Below is a small trained network, with its code and all its weights. Each question gives an input and a class and asks what happens when units are switched off, that is, made to give their printed mean instead of their output.

import numpy as np


def w(rows, s, z=0):
    codes = np.array(rows[::2]) - 128.0
    scale = np.full(codes.shape[1], s)
    scale[-1] = z or s
    return codes * scale


def f(y):
    return y / 2 * (1 + np.tanh(0.7978845608 * (y + 0.044715 * y**3)))


def log_softmax(a):
    a = a - a.max(-1, keepdims=True)
    return a - np.log(np.exp(a).sum(-1, keepdims=True))


def net(x, mask):
    res = np.array(x, float).reshape(1, 3) / 4 @ E
    y = f(res @ A[0][:, :-1].T + A[0][:, -1])
    res = res + np.where(mask, y, B[0][:, -1]) @ B[0][:, :-1]
    return log_softmax(res[-1] @ U[:, :-1].T + U[:, -1])


A, B = {}, {}
E = w([
[169,178,115,64,163,116,140,2,163,158],'x0',
[2,171,104,58,162,138,66,144,120,104],'x1',
[174,134,63,186,144,34,38,141,47,169],'x2',
],0.0087)
A[0] = w([
[100,66,172,168,136,152,120,170,105,86,95],'neuron 0',
[150,185,144,52,128,80,128,17,157,153,103],'neuron 1',
[100,93,168,84,142,223,240,141,192,70,25],'neuron 2',
[143,178,126,85,151,104,136,42,193,121,113],'neuron 3',
[200,90,173,174,80,112,193,118,162,119,116],'neuron 4',
[225,83,194,182,92,161,179,118,154,132,125],'neuron 5',
[139,160,158,102,187,117,149,44,138,125,120],'neuron 6',
[4,184,104,43,189,162,76,167,157,37,100],'neuron 7',
[18,161,118,68,154,115,67,126,134,90,128],'neuron 8',
[108,95,156,130,72,142,119,202,112,128,86],'neuron 9',
[82,78,110,164,49,126,156,197,139,59,110],'neuron 10',
[89,123,212,50,46,161,217,152,211,73,8],'neuron 11',
[175,176,131,23,174,123,159,56,162,142,105],'neuron 12',
[123,73,181,139,85,172,139,216,52,2,122],'neuron 13',
[93,107,183,160,79,161,93,227,150,134,154],'neuron 14',
[105,107,103,141,147,139,181,144,78,109,122],'neuron 15',
],0.0059,0.0016)
B[0] = w([
[83,158,132,183,100,87,168,129,166,105,178],'neuron 0',
[74,179,96,171,69,98,149,94,158,100,209],'neuron 1',
[177,97,27,28,95,66,53,237,9,148,250],'neuron 2',
[84,158,103,127,84,60,201,131,193,94,192],'neuron 3',
[151,84,215,172,184,207,31,183,167,187,201],'neuron 4',
[192,146,228,164,189,223,77,91,148,189,219],'neuron 5',
[111,168,118,145,125,136,154,117,144,65,177],'neuron 6',
[195,46,226,177,202,190,115,182,199,185,254],'neuron 7',
[254,130,213,105,175,222,73,115,152,185,215],'neuron 8',
[83,146,111,218,87,74,160,103,149,76,178],'neuron 9',
[48,190,104,161,116,100,204,99,182,81,207],'neuron 10',
[165,64,38,86,72,54,31,233,11,182,249],'neuron 11',
[89,185,108,164,81,123,185,95,174,51,210],'neuron 12',
[48,182,134,124,39,130,179,54,185,85,234],'neuron 13',
[92,182,103,180,141,76,152,67,206,117,212],'neuron 14',
[110,140,129,129,156,104,158,102,136,145,138],'neuron 15',
],0.0057,0.0063)
U = w([
[156,117,249,149,190,198,128,123,175,166,247],'0',
[87,165,123,151,111,110,219,101,172,44,150],'1',
[152,111,59,122,121,83,98,152,30,155,1],'2',
],0.015,0.00095)

Each question gives the input, the list of numbers given to net, and the class t.
The units are the neurons (one row each of A and B). Each row of codes is followed by its name. A weight is (code - 128) times the scale printed after its matrix; where a second scale follows, it is the last column's (A, B and U).
mask holds one flag per neuron, in row order. A switched-off neuron (its flag False) gives its mean, the last column of its row in B, instead of its output. The means were averaged over made-up inputs and are rounded, as every weight is.
A unit's drop is (log p(t) with every unit on - log p(t) with that unit switched off) / (log p(t) with every unit on - log p(t) with every unit switched off).
The circuit of an input: a set's keep is (log p(t) with only the set's units on - log p(t) with every unit switched off) / (log p(t) with every unit on - log p(t) with every unit switched off). Starting from the 12 units with the biggest drops (on a tie, the unit counted first), units are removed one at a time, each time the one whose removal leaves the highest keep (on an exact tie, the one counted first), for as long as the keep stays at least 0.8.
units of the circuit, in order: the units of the circuit, biggest drop first
most important unit: the unit with the biggest drop
top k neurons: the k neurons with the biggest drops, biggest first
drop of u: that unit's drop, to one decimal
input [5,7,-2], class 0: most important unit -> neuron 7
input [6,-2,5], class 1: top 2 neurons -> neuron 11; neuron 2
input [1,8,-7], class 0: top 2 neurons -> neuron 7; neuron 8
input [-4,-3,-5], class 2: units of the circuit, in order -> neuron 11; neuron 2
input [-2,-4,-6], class 2: top 2 neurons -> neuron 2; neuron 11
input [-4,3,-6], class 2: top 2 neurons -> neuron 11; neuron 2
input [-7,-6,2], class 1: top 2 neurons -> neuron 7; neuron 13
input [7,7,5], class 0: top 2 neurons -> neuron 8; neuron 7
input [4,-3,0], class 1: top 2 neurons -> neuron 7; neuron 8
input [4,3,3], class 1: top 2 neurons -> neuron 11; neuron 2
input [-7,8,3], class 0: drop of neuron 8 -> 0.4
input [0,1,-7], class 2: drop of neuron 0 -> 0.0
input [-3,1,-8], class 2: drop of neuron 2 -> 0.1
input [4,3,-7], class 2: units of the circuit, in order -> neuron 11
